Below are the code and all the weights of a small trained network. Each question names an input and a target symbol and asks about switching units off, where a switched-off unit gives its printed mean instead of its output.

import numpy as np


def w(rows, s, z=0):
    codes = np.array(rows[::2]) - 128.0
    scale = np.full(codes.shape[1], s)
    scale[-1] = z or s
    return codes * scale


def f(y):
    return y / 2 * (1 + np.tanh(0.7978845608 * (y + 0.044715 * y**3)))


def softmax(a):
    e = np.exp(a - a.max(-1, keepdims=True))
    return e / e.sum(-1, keepdims=True)


def log_softmax(a):
    a = a - a.max(-1, keepdims=True)
    return a - np.log(np.exp(a).sum(-1, keepdims=True))


def net(x, mask):
    ids = ['αβδεθμξτψω'.index(c) for c in x.split()]
    T = len(ids)
    res = E[ids] + P[:T]
    u = 0
    for l in range(2):
        q, k, v = (res @ M[l].T for M in (Q, K, V))
        z = softmax(np.where(np.tri(T) > 0, q @ k.T / 2**0.5, -1e9)) @ v
        res = res + np.where(mask[u], z, O[l][:, -1]) @ O[l][:, :-1]
        u += 1
        y = f(res @ A[l][:, :-1].T + A[l][:, -1])
        res = res + np.where(mask[u : u + 8], y, B[l][:, -1]) @ B[l][:, :-1]
        u += 8
    return log_softmax(res[-1] @ U[:, :-1].T + U[:, -1])


Q, K, V, O, A, B = {}, {}, {}, {}, {}, {}
E = w([
[196,253,95,124,99],'α',
[122,67,142,151,84],'β',
[77,99,116,173,109],'δ',
[134,62,147,148,87],'ε',
[127,65,126,178,79],'θ',
[133,66,159,137,111],'μ',
[82,104,202,60,106],'ξ',
[49,145,154,119,164],'τ',
[103,128,143,146,220],'ψ',
[140,92,198,76,173],'ω',
],0.02)
P = w([
[106,26,28,120,107],'0',
[70,63,76,141,145],'1',
[76,76,96,140,148],'2',
[90,89,125,133,142],'3',
[100,100,148,138,139],'4',
[103,117,168,135,138],'5',
[111,131,186,134,134],'6',
[116,145,206,132,132],'7',
[126,160,227,129,137],'8',
[135,168,243,133,133],'9',
[136,185,254,134,127],'10',
],0.0092)
Q[0] = w([
[154,205,5,76,123],'0.h0',
[155,203,91,95,151],'0.h0',
],0.013)
K[0] = w([
[76,11,43,81,128],'0.h0',
[113,38,115,103,161],'0.h0',
],0.012)
V[0] = w([
[2,194,133,92,251],'0.h0',
[84,203,33,145,76],'0.h0',
],0.0074)
O[0] = w([
[153,123,1,87,126,139],'0.h0',
[157,136,154,108,82,3],'0.h0',
],0.015,0.0016)
A[0] = w([
[108,165,92,46,137,103],'0.n0',
[111,19,91,112,190,254],'0.n1',
[136,190,155,67,110,53],'0.n2',
[225,189,96,135,36,118],'0.n3',
[115,180,104,133,96,114],'0.n4',
[179,1,194,121,90,158],'0.n5',
[53,187,168,102,176,132],'0.n6',
[114,85,94,247,128,85],'0.n7',
],0.008,0.0074)
B[0] = w([
[167,87,129,113,39,141],'0.n0',
[45,193,85,116,76,250],'0.n1',
[126,67,89,169,193,127],'0.n2',
[111,139,191,86,175,137],'0.n3',
[254,96,147,117,130,122],'0.n4',
[57,201,50,142,124,241],'0.n5',
[182,203,109,149,8,148],'0.n6',
[69,146,87,79,149,149],'0.n7',
],0.0069,0.013)
Q[1] = w([
[209,9,179,170,195],'1.h0',
[94,153,148,177,182],'1.h0',
],0.013)
K[1] = w([
[5,71,101,136,94],'1.h0',
[147,145,175,116,69],'1.h0',
],0.015)
V[1] = w([
[150,164,55,221,198],'1.h0',
[123,144,140,62,245],'1.h0',
],0.012)
O[1] = w([
[157,248,97,254,190,162],'1.h0',
[70,206,74,8,222,7],'1.h0',
],0.013,0.0011)
A[1] = w([
[171,76,145,60,60,97],'1.n0',
[53,102,22,135,166,62],'1.n1',
[99,14,188,163,107,64],'1.n2',
[204,205,64,52,144,37],'1.n3',
[122,176,238,243,124,150],'1.n4',
[253,170,181,192,118,186],'1.n5',
[127,195,214,119,170,125],'1.n6',
[209,44,125,160,82,2],'1.n7',
],0.0082,0.0062)
B[1] = w([
[164,121,150,224,147,177],'1.n0',
[147,179,230,103,104,240],'1.n1',
[223,132,137,51,167,216],'1.n2',
[107,64,185,169,117,182],'1.n3',
[117,118,103,155,224,252],'1.n4',
[51,144,132,103,101,177],'1.n5',
[138,68,52,84,61,155],'1.n6',
[181,217,122,10,254,152],'1.n7',
],0.0085,0.014)
U = w([
[194,156,182,120,143,66],'α',
[139,129,25,86,155,134],'β',
[178,157,21,119,27,253],'δ',
[101,128,3,117,175,86],'ε',
[17,24,196,243,144,173],'θ',
[188,222,191,191,78,97],'μ',
[89,30,206,107,67,152],'ξ',
[133,109,136,122,201,77],'τ',
[127,112,78,105,153,110],'ψ',
[37,144,148,39,136,101],'ω',
],0.0052,0.0068)

Each question gives the input, a string of symbols that net reads in full, and the target symbol t.
The units are the heads (2 rows each of Q, K, V and O) and the neurons (one row each of A and B). Each row of codes is followed by its name. A weight is (code - 128) times the scale printed after its matrix; where a second scale follows, it is the last column's (O, A, B and U).
mask holds one flag per unit, layer by layer, with each layer's heads first. A switched-off unit (its flag False) gives its mean, the last column of its rows in O or B, instead of its output. The means were averaged over made-up inputs and are rounded, as every weight is.
A unit's drop is (log p(t) with every unit on - log p(t) with that unit switched off) / (log p(t) with every unit on - log p(t) with every unit switched off).
The circuit of an input: a set's keep is (log p(t) with only the set's units on - log p(t) with every unit switched off) / (log p(t) with every unit on - log p(t) with every unit switched off). Starting from the 12 units with the biggest drops (on a tie, the unit counted first), units are removed one at a time, each time the one whose removal leaves the highest keep (on an exact tie, the one counted first), for as long as the keep stays at least 0.8.
circuit, biggest first: the units of the circuit, biggest drop first
unit that matters most: the unit with the biggest drop
top k neurons: the k neurons with the biggest drops, biggest first
top k neurons in layer l: the k neurons of layer l with the biggest drops, biggest first
input μ μ μ ω ξ τ α ε μ ψ, target θ: circuit, biggest first => 0.n6; 0.h0; 1.h0; 1.n4
input α μ ψ ψ ω μ μ β μ, target ξ: unit that matters most => 0.n5
input μ θ τ θ ω τ μ τ μ μ, target δ: circuit, biggest first => 0.h0; 1.n4
input ψ ε μ τ β ω μ μ θ μ θ, target θ: top 4 neurons => 0.n1; 0.n5; 0.n7; 1.n4
input μ μ ξ μ μ, target ξ: top 3 neurons => 0.n5; 0.n7; 0.n6
input μ μ ω θ μ μ ξ θ, target ξ: circuit, biggest first => 1.h0; 0.n1
input ξ μ ψ, target μ: circuit, biggest first => 1.n1; 1.h0; 0.h0
input θ θ μ, target θ: top 2 neurons in layer 1 => 1.n7; 1.n4
input β ω ε ξ μ ω μ μ ε, target θ: circuit, biggest first => 0.h0; 1.h0
input μ ψ ξ μ μ ξ, target ξ: top 2 neurons in layer 0 => 0.n1; 0.n5
input ω θ μ ω δ μ ξ μ θ, target ξ: circuit, biggest first => 1.h0; 0.n6; 0.n1
input μ ξ ω μ μ μ τ, target δ: top 2 neurons in layer 0 => 0.n1; 0.n0
input μ α ε ω ψ ω ε ω, target θ: top 4 neurons => 0.n5; 0.n6; 1.n2; 1.n4
input ω μ ω α δ μ β ω τ, target ε: top 4 neurons => 1.n4; 1.n6; 1.n1; 0.n6
input θ τ ω θ, target ω: circuit, biggest first => 1.h0
input μ τ μ ξ, target δ: circuit, biggest first => 0.h0; 0.n0; 1.h0
input α μ ξ ω μ ξ μ ω, target ξ: top 2 neurons in layer 0 => 0.n5; 0.n3
input ξ ω θ β ω, target ω: top 2 neurons => 1.n1; 0.n5
input ω μ ω ω θ θ μ ξ μ β, target ξ: circuit, biggest first => 1.h0; 0.n1
input ξ τ β, target δ: circuit, biggest first => 0.h0; 1.h0
input θ ω τ μ ξ ε α, target α: top 3 neurons => 0.n5; 1.n7; 0.n6
input μ μ μ ω μ ε μ θ β ψ, target μ: unit that matters most => 0.h0
input α μ θ μ δ, target ξ: circuit, biggest first => 0.h0; 0.n3; 1.h0
